Here is a tiny trained network, its code and every weight. The questions are about switching its units off for an input and a target symbol, where a switched-off unit gives its printed mean instead of its output.

import numpy as np


def w(rows, s, z=0):
    codes = np.array(rows[::2]) - 128.0
    scale = np.full(codes.shape[1], s)
    scale[-1] = z or s
    return codes * scale


def f(y):
    return np.maximum(y, 0)


def softmax(a):
    e = np.exp(a - a.max(-1, keepdims=True))
    return e / e.sum(-1, keepdims=True)


def log_softmax(a):
    a = a - a.max(-1, keepdims=True)
    return a - np.log(np.exp(a).sum(-1, keepdims=True))


def net(x, mask):
    ids = ['ΘΠΦβητψ'.index(c) for c in x.split()]
    T = len(ids)
    res = E[ids] + P[:T]
    q, k, v = (res @ M[0].T for M in (Q, K, V))
    z = softmax(np.where(np.tri(T) > 0, q @ k.T / 4**0.5, -1e9)) @ v
    res = res + np.where(mask[0], z, O[0][:, -1]) @ O[0][:, :-1]
    y = f(res @ A[0][:, :-1].T + A[0][:, -1])
    res = res + np.where(mask[1:13], y, B[0][:, -1]) @ B[0][:, :-1]
    return log_softmax(res[-1] @ U[:, :-1].T + U[:, -1])


Q, K, V, O, A, B = {}, {}, {}, {}, {}, {}
E = w([
[219,27,162,137,108,94,134,40,119],'Θ',
[199,100,112,79,124,141,147,154,142],'Π',
[137,151,80,72,65,157,184,121,164],'Φ',
[134,135,148,48,66,129,116,155,65],'β',
[160,145,137,78,157,193,94,102,221],'η',
[74,105,139,84,92,253,113,88,146],'τ',
[101,89,139,161,165,103,7,179,177],'ψ',
],0.015)
P = w([
[187,105,101,2,89,229,23,75,178],'0',
[153,73,84,64,251,156,103,107,128],'1',
[136,115,114,99,204,145,109,113,126],'2',
[134,126,145,124,155,145,121,130,141],'3',
[125,129,155,142,120,145,133,140,152],'4',
[123,125,174,153,97,135,143,147,165],'5',
[118,128,183,164,85,124,148,146,169],'6',
[119,126,194,175,76,117,153,152,174],'7',
],0.0081)
Q[0] = w([
[134,47,192,119,124,160,76,198,2],'H1',
[89,164,168,74,46,111,138,238,174],'H1',
[150,71,208,133,66,162,73,166,254],'H1',
[179,92,70,106,46,92,217,89,106],'H1',
],0.0051)
K[0] = w([
[79,97,154,146,106,112,63,172,46],'H1',
[176,50,52,152,62,120,145,104,91],'H1',
[115,82,254,214,136,134,133,60,139],'H1',
[122,158,189,124,93,117,212,158,92],'H1',
],0.0065)
V[0] = w([
[155,171,110,96,140,116,126,245,140],'H1',
[167,143,119,122,132,115,188,94,190],'H1',
[163,75,156,147,153,97,79,108,168],'H1',
[168,108,125,143,115,65,147,97,62],'H1',
],0.013)
O[0] = w([
[177,170,176,61,166,131,157,171,198,105],'H1',
[213,193,81,170,165,164,121,83,128,135],'H1',
[97,140,136,117,144,92,173,32,90,240],'H1',
[168,111,36,134,99,6,118,137,100,3],'H1',
],0.012,0.0056)
A[0] = w([
[116,147,111,91,129,87,223,73,106,73],'N1',
[75,112,44,241,99,1,163,100,71,103],'N2',
[81,165,144,135,75,38,108,238,119,53],'N3',
[52,136,96,230,162,44,130,130,115,1],'N4',
[42,84,97,205,114,124,162,129,96,180],'N5',
[138,100,117,186,209,121,8,181,179,131],'N6',
[246,175,134,157,177,153,160,107,130,74],'N7',
[137,187,44,217,117,153,116,202,143,96],'N8',
[128,134,73,130,27,85,174,162,94,124],'N9',
[116,32,142,123,127,177,182,115,129,29],'N10',
[107,104,230,125,135,141,183,202,164,57],'N11',
[46,189,141,218,169,175,110,136,152,58],'N12',
],0.009,0.0068)
B[0] = w([
[94,166,206,125,118,74,134,128,190,172],'N1',
[140,183,123,100,191,175,125,197,125,213],'N2',
[100,89,145,244,98,75,183,146,101,145],'N3',
[120,77,146,122,35,74,106,48,197,148],'N4',
[80,117,135,151,139,126,196,158,114,204],'N5',
[129,147,160,22,121,222,148,50,163,148],'N6',
[83,139,102,176,114,74,109,155,121,210],'N7',
[142,41,137,192,107,53,174,208,85,138],'N8',
[168,61,83,119,88,138,62,86,160,166],'N9',
[152,152,101,119,140,102,70,150,166,197],'N10',
[108,155,37,171,166,117,87,134,113,254],'N11',
[201,96,144,146,107,53,150,194,138,219],'N12',
],0.011,0.0075)
U = w([
[113,193,112,20,152,237,115,130,148,133],'Θ',
[121,162,144,156,180,83,158,234,97,152],'Π',
[111,122,84,246,127,10,111,186,130,1],'Φ',
[186,55,105,101,97,74,101,101,149,143],'β',
[132,151,135,164,86,103,84,60,106,132],'η',
[130,63,120,144,113,182,167,76,78,193],'τ',
[108,106,180,92,69,111,176,88,173,120],'ψ',
],0.013,0.0069)

Each question gives the input, a string of symbols that net reads in full, and the target symbol t.
The units are the heads (4 rows each of Q, K, V and O) and the neurons (one row each of A and B). Each row of codes is followed by its name. A weight is (code - 128) times the scale printed after its matrix; where a second scale follows, it is the last column's (O, A, B and U).
mask holds one flag per unit, heads first, then neurons. A switched-off unit (its flag False) gives its mean, the last column of its rows in O or B, instead of its output. The means were averaged over made-up inputs and are rounded, as every weight is.
A unit's drop is (log p(t) with every unit on - log p(t) with that unit switched off) / (log p(t) with every unit on - log p(t) with every unit switched off).
The circuit of an input: a set's keep is (log p(t) with only the set's units on - log p(t) with every unit switched off) / (log p(t) with every unit on - log p(t) with every unit switched off). Starting from the 12 units with the biggest drops (on a tie, the unit counted first), units are removed one at a time, each time the one whose removal leaves the highest keep (on an exact tie, the one counted first), for as long as the keep stays at least 0.8.
units of the circuit, in order: the units of the circuit, biggest drop first
unit that matters most: the unit with the biggest drop
k most important neurons: the k neurons with the biggest drops, biggest first
input ψ β Θ Π ψ η, target ψ: units of the circuit, in order -> [H1; N11; N1]
input ψ Θ β, target ψ: units of the circuit, in order -> [H1; N1; N11]
input Φ Φ Φ, target Φ: units of the circuit, in order -> [H1; N7]
input Π τ Φ β Θ Π τ β, target τ: unit that matters most -> N12
input Θ τ Π, target τ: units of the circuit, in order -> [H1; N12]
input ψ Π β ψ Θ ψ β, target ψ: 2 most important neurons -> [N11; N1]
input β Π ψ Π ψ Φ Θ Φ, target Φ: 3 most important neurons -> [N8; N6; N1]
input Θ η τ Φ, target τ: units of the circuit, in order -> [H1; N10]
input Θ Π ψ τ τ, target ψ: units of the circuit, in order -> [N11; N2]
input β η β Π Θ β ψ, target ψ: 3 most important neurons -> [N4; N6; N11]
input ψ η Θ, target ψ: units of the circuit, in order -> [H1; N1]
input Φ Π ψ β Φ, target Π: 3 most important neurons -> [N8; N7; N9]
input ψ η ψ β Θ, target ψ: units of the circuit, in order -> [H1; N1; N11]
input ψ β Π Π ψ ψ η Φ, target Θ: units of the circuit, in order -> [H1]
input ψ Θ Π Φ Φ ψ ψ Π, target ψ: units of the circuit, in order -> [H1; N11; N1]
input Φ β τ Φ Θ β Φ Π, target β: 2 most important neurons -> [N11; N9]
input ψ β η β β β Φ, target Θ: 2 most important neurons -> [N12; N7]
input Φ η Φ, target Π: units of the circuit, in order -> [H1; N7; N8]
input Φ Φ Θ Π, target Φ: 2 most important neurons -> [N7; N6]
input η Φ Φ Θ, target Φ: 3 most important neurons -> [N7; N6; N9]
input τ η η ψ β Π η, target Φ: unit that matters most -> N12
input η β Π Π Π ψ τ τ, target Π: 2 most important neurons -> [N12; N11]
